[149 128 139 113 131] → 128

[[121 127 107 142 123 127 121]
 [135 134 149 122 131 124 140]
 [121 123 106 135 124 132 117]] → 123

[[127 128 128 126 128 126]
 [134 130 131 150 132 137]
 [128 128 127 123 127 129]] → 128

[[141 124 129 130 104 135 112]
 [142 107 112 149 133 119 124]] → 107

[[124 130 116 136 138]
 [130 107 143 123 152]] → 107

[148 141 128 111 132 144 103] → 141

[127 128 139 136 154] → 128

[150 132 134 122 129 138] → 132

[157 146 138 116 151] → 146

[[118 151 107 125]
 [133  98 125 153]] → 98
---
[[113, 148, 120, 150, 118], [144, 109, 138, 106, 136], [138, 105, 119, 112, 149]] ==> 112
[[114, 119, 145, 143, 120], [142, 99, 139, 123, 119], [128, 115, 135, 124, 114]] ==> 124
[[147, 110, 154, 123, 100, 110], [104, 152, 143, 158, 144, 115], [119, 109, 152, 156, 114, 149]] ==> 114
[[147, 154, 114, 148, 130], [126, 129, 138, 140, 138], [133, 146, 122, 136, 139]] ==> 136
[[112, 147, 146, 135], [106, 118, 154, 124], [120, 136, 140, 141]] ==> 140
[[127, 126, 123, 133, 127], [108, 128, 140, 131, 114], [150, 132, 124, 119, 136]] ==> 119
---
[127 133 153 128]: 153, 133

[[151 126 113 123]
 [146 127 114 135]]: 151, 146

[[135 124 110 122 118 121 112]
 [113 135 118 119 125 123 104]
 [125 121 122 136 131 119 148]]: 148, 136

[121 133 150 135 129]: 150, 135

[137 134 103 125 156]: 156, 137

[130 121 154 128 124 129 127]: 154, 130

[156 125 129 114 113 123 118]: 156, 129
---
127,143,120,121,117
127,127,150,122,106
-> 122

125,126,122,157,126,112
135,131,132,128,127,124
143,130,120,148,157,113
-> 127

121,135,122,149,148
154,134,123,115,127
152,121,156,119,135
-> 115

107,98,128,107,123
132,131,133,130,132
-> 130

127,155,141,113
125,133,131,127
132,133,127,127
-> 131

128,148,130,139,131,143,147
110,128,144,128,104,112,135
-> 112

152,156,124,148
115,137,135,125
-> 135
---
[142 135 151 133 120 117 128] => 133
[137 151 156 102 130 111 153] => 137
[156 144 140 137 113 120 132] => 137
[118 124 128 155 107] => 124
[136 135 114 129 122 150 136] => 135
[106 118 137 108 131] => 118
[139 123 139 113 130 152 138] => 138
[106 123 121 124 151] => 123
[128 124 152  99 102] => 124
---
[[130 125 133 120 134]
 [133 137 120 102 134]] Answer: 133

[102 137 107 127] Answer: 137

[127 128 102 115 142 112] Answer: 115

[134 149 151 152 133 137] Answer: 152

[[134 155 104 138 129 129]
 [136 128 136 123 122 129]
 [126 117 131 126 134 129]] Answer: 138

[149 151 146 139 112] Answer: 146

[136 131 119 104 101 141] Answer: 104
---
Q: array([147, 140, 103, 100, 119])
A: 103

Q: array([123, 145, 103, 127])
A: 123

Q:
array([[128, 137, 123, 149, 134],
       [129, 127, 127, 156, 114]])
A: 123

Q:
array([[126, 144, 123, 119, 108],
       [129, 153, 136, 131, 125]])
A: 119

Q: array([129, 149, 131, 128])
A: 129

Q: array([114, 141, 103, 116, 121, 126])
A: 114
---
[[116 105 139 129 144 107 124]
 [118 142 105 114 118 146 129]] -> 146

[119 106 147 113 133 128] -> 133

[123 122 135 156] -> 135

[[152 122 131 109]
 [140 122 144 135]] -> 144

[[140 139 120 152 140 128]
 [141 118 130 148 144 137]] -> 144

[[ 99 114 141 126 118]
 [126 131 117 135 157]
 [148 146 117 104 141]] -> 104

[129 133 136 124 150] -> 124

[[130 132 129 137 122 138]
 [111 104 131  99 117 116]
 [126 124 126 124 127 126]] -> 127

[139 138 156 140] -> 156
---
[134 126 100 116 144 148 135] >> 144
[107 125 119 135 125 132 124] >> 125
[152 129 112 144 123 103 132] >> 123
[142 120 131 145 151 130 139] >> 151
[116 123 151 144 135 119 135] >> 135
[125 101 150 111 122 134 119] >> 122
[128 118 116 118 110 122 103] >> 110
[145 146 132 154 152 135 131] >> 152
---
Input:
131,101,109,126,130
108,143,136,105,149
132,138,135,136,121
Output: 136

Input:
118,138,130,132
135,150,142,104
119,105,103,113
Output: 150

Input:
128,119,129,128
128,142,129,128
128,153,129,128
Output: 142

Input:
122,127,117,148,102
127,119,119,139,131
122,123,117,149,108
Output: 119

Input:
131,128,131,129,137,131,127
131,135,153,141,126,128,131
135,131,129,148,143,138,128
Output: 126

Input:
114,128,147,140,134,123
103,105,132,119,107,110
116,126,137,132,128,123
Output: 119

Input:
124,143,122,128,134,127,136
152,144,131,120,137,122,123
150,129,148,140,140,117,133
Output: 137
---
array([127, 114, 113, 157, 107, 103, 130]) -> 130
array([156, 136, 101, 121, 136]) -> 136
array([148, 157, 107, 133]) -> 133
array([121, 104, 106, 129, 118]) -> 118
array([126, 127, 122, 127, 124, 128, 103]) -> 103
array([151, 145, 146, 156]) -> 156
array([127, 130, 144, 114, 153, 113, 154]) -> 154
array([132, 118, 103, 156]) -> 156
array([142, 129, 151, 104]) -> 104
---
[124, 114, 118, 103, 129] yields 129
[121, 101, 108, 155, 105] yields 105
[129, 111, 154, 152, 143] yields 143
[117, 126, 149, 102, 115] yields 115
[116, 104, 125, 108, 110] yields 110
[154, 151, 120, 134, 136] yields 136
[128, 130, 155, 133, 134] yields 134
---
[155 144 110  99 157 123] ⇒ 99
[128 118 103 108] ⇒ 118
[118 145 141 120 133 150] ⇒ 120
[139 101 127 130 142 147 119] ⇒ 142
[156 127 130 130 144] ⇒ 130
[103 121 143 135 136 138] ⇒ 135
---
[150 120 147 126 123] >> 126

[[112 123 105  98]
 [143 132 133 120]] >> 133

[[152 119 119 118 135]
 [115 130 121 121 127]] >> 121

[[119 155 130 138 108 150 153]
 [130 157 132 130 105 126 134]] >> 126

[[113 134 147 112 128 149]
 [134 133 110 126 131 140]] >> 131

[[136 154 154 141]
 [110 154 153 129]
 [121 145 136 137]] >> 136

[[130 115 121 138 117]
 [106 138 124 115 144]
 [130 147 149 156 131]] >> 156

[115 116 143 105] >> 143

[[130 120 120 128]
 [155 109 130 131]
 [113 119 131 121]] >> 131
---
[[126 120 118 150 116]
 [141 147 125 108 128]
 [131 125 113 143 144]]: 116, 131

[137 139 105 157 151 149 117]: 117, 137

[151 139 118 136]: 136, 151

[[124 120 157 128 130 127 124]
 [122 128 145 133 119 115 147]
 [141 139 133 146 140 113 129]]: 124, 141

[ 99 156 150 158 139]: 139, 99

[121 136 118 124 154 121 101]: 101, 121

[124 114 136 138 117 122 151]: 151, 124

[[119 139 149 132 111]
 [153 134 135 119 123]]: 111, 153
